Below are the code and all the weights of a small trained network. Each question names an input and a class and asks about switching units off, where a switched-off unit gives its printed mean instead of its output.

import numpy as np


def w(rows, s, z=0):
    codes = np.array(rows[::2]) - 128.0
    scale = np.full(codes.shape[1], s)
    scale[-1] = z or s
    return codes * scale


def f(y):
    return y / 2 * (1 + np.tanh(0.7978845608 * (y + 0.044715 * y**3)))


def log_softmax(a):
    a = a - a.max(-1, keepdims=True)
    return a - np.log(np.exp(a).sum(-1, keepdims=True))


def net(x, mask):
    res = np.array(x, float).reshape(1, 3) / 4 @ E
    y = f(res @ A[0][:, :-1].T + A[0][:, -1])
    res = res + np.where(mask, y, B[0][:, -1]) @ B[0][:, :-1]
    return log_softmax(res[-1] @ U[:, :-1].T + U[:, -1])


A, B = {}, {}
E = w([
[144,61,149,255,65,179],'x0',
[233,71,113,80,120,228],'x1',
[186,57,160,153,187,16],'x2',
],0.0088)
A[0] = w([
[197,78,132,102,158,62,7],'n0',
[142,141,138,73,129,191,122],'n1',
[124,139,122,95,129,142,107],'n2',
[117,112,131,163,151,47,131],'n3',
[41,196,114,148,90,225,105],'n4',
[130,123,102,123,87,126,145],'n5',
[116,157,123,46,156,76,186],'n6',
[122,157,117,2,158,63,76],'n7',
[130,98,133,158,132,71,130],'n8',
[130,128,141,165,133,104,123],'n9',
[50,177,134,133,129,100,53],'n10',
[217,91,121,100,130,169,47],'n11',
[146,109,121,125,133,123,105],'n12',
[132,150,126,121,111,224,91],'n13',
[138,164,115,12,148,125,159],'n14',
[182,96,129,130,145,174,116],'n15',
[177,89,119,121,134,137,33],'n16',
],0.021,0.015)
B[0] = w([
[150,101,103,18,99,157,174],'n0',
[118,119,49,179,119,128,188],'n1',
[146,114,81,150,141,98,145],'n2',
[117,140,145,196,130,108,211],'n3',
[135,130,243,100,141,128,246],'n4',
[135,144,115,90,147,104,147],'n5',
[153,105,149,22,113,165,253],'n6',
[120,146,251,158,146,121,241],'n7',
[113,162,127,190,134,120,185],'n8',
[111,114,110,162,185,136,157],'n9',
[157,105,101,43,106,147,187],'n10',
[137,131,237,124,135,136,188],'n11',
[109,142,134,103,146,114,133],'n12',
[132,119,32,110,117,133,197],'n13',
[108,131,11,185,121,110,247],'n14',
[123,134,148,63,121,126,186],'n15',
[119,142,177,142,136,113,146],'n16',
],0.03,0.018)
U = w([
[147,84,124,59,39,198,9],'0',
[119,135,245,158,118,138,254],'1',
[84,121,38,224,94,129,99],'2',
],0.012,0.0024)

Each question gives the input, the list of numbers given to net, and the class t.
The units are the neurons (one row each of A and B). Each row of codes is followed by its name. A weight is (code - 128) times the scale printed after its matrix; where a second scale follows, it is the last column's (A, B and U).
mask holds one flag per neuron, in row order. A switched-off neuron (its flag False) gives its mean, the last column of its row in B, instead of its output. The means were averaged over made-up inputs and are rounded, as every weight is.
A unit's drop is (log p(t) with every unit on - log p(t) with that unit switched off) / (log p(t) with every unit on - log p(t) with every unit switched off).
most important unit: the unit with the biggest drop
top k neurons: the k neurons with the biggest drops, biggest first
drop of u: that unit's drop, to one decimal
input [3,-3,7], class 2: most important unit : n4
input [5,-8,1], class 2: top 4 neurons : n7, n4, n6, n11
input [-7,-7,-3], class 0: top 2 neurons : n10, n6
input [-4,5,8], class 0: top 3 neurons : n0, n4, n6
input [-4,-1,0], class 0: top 4 neurons : n6, n4, n11, n3
input [-5,-4,-5], class 0: top 2 neurons : n10, n6
input [-3,-5,-4], class 0: top 2 neurons : n10, n6
input [8,1,-2], class 0: top 4 neurons : n7, n13, n3, n11
input [6,-4,3], class 2: top 2 neurons : n4, n7
input [-4,-6,-2], class 0: top 2 neurons : n10, n6
input [-4,3,2], class 0: top 2 neurons : n4, n6
input [4,-7,6], class 2: drop of n6 : 0.0
input [2,-3,3], class 2: drop of n4 : 0.7
input [-2,-5,-3], class 0: most important unit : n10
input [-4,4,-3], class 2: drop of n14 : 0.2
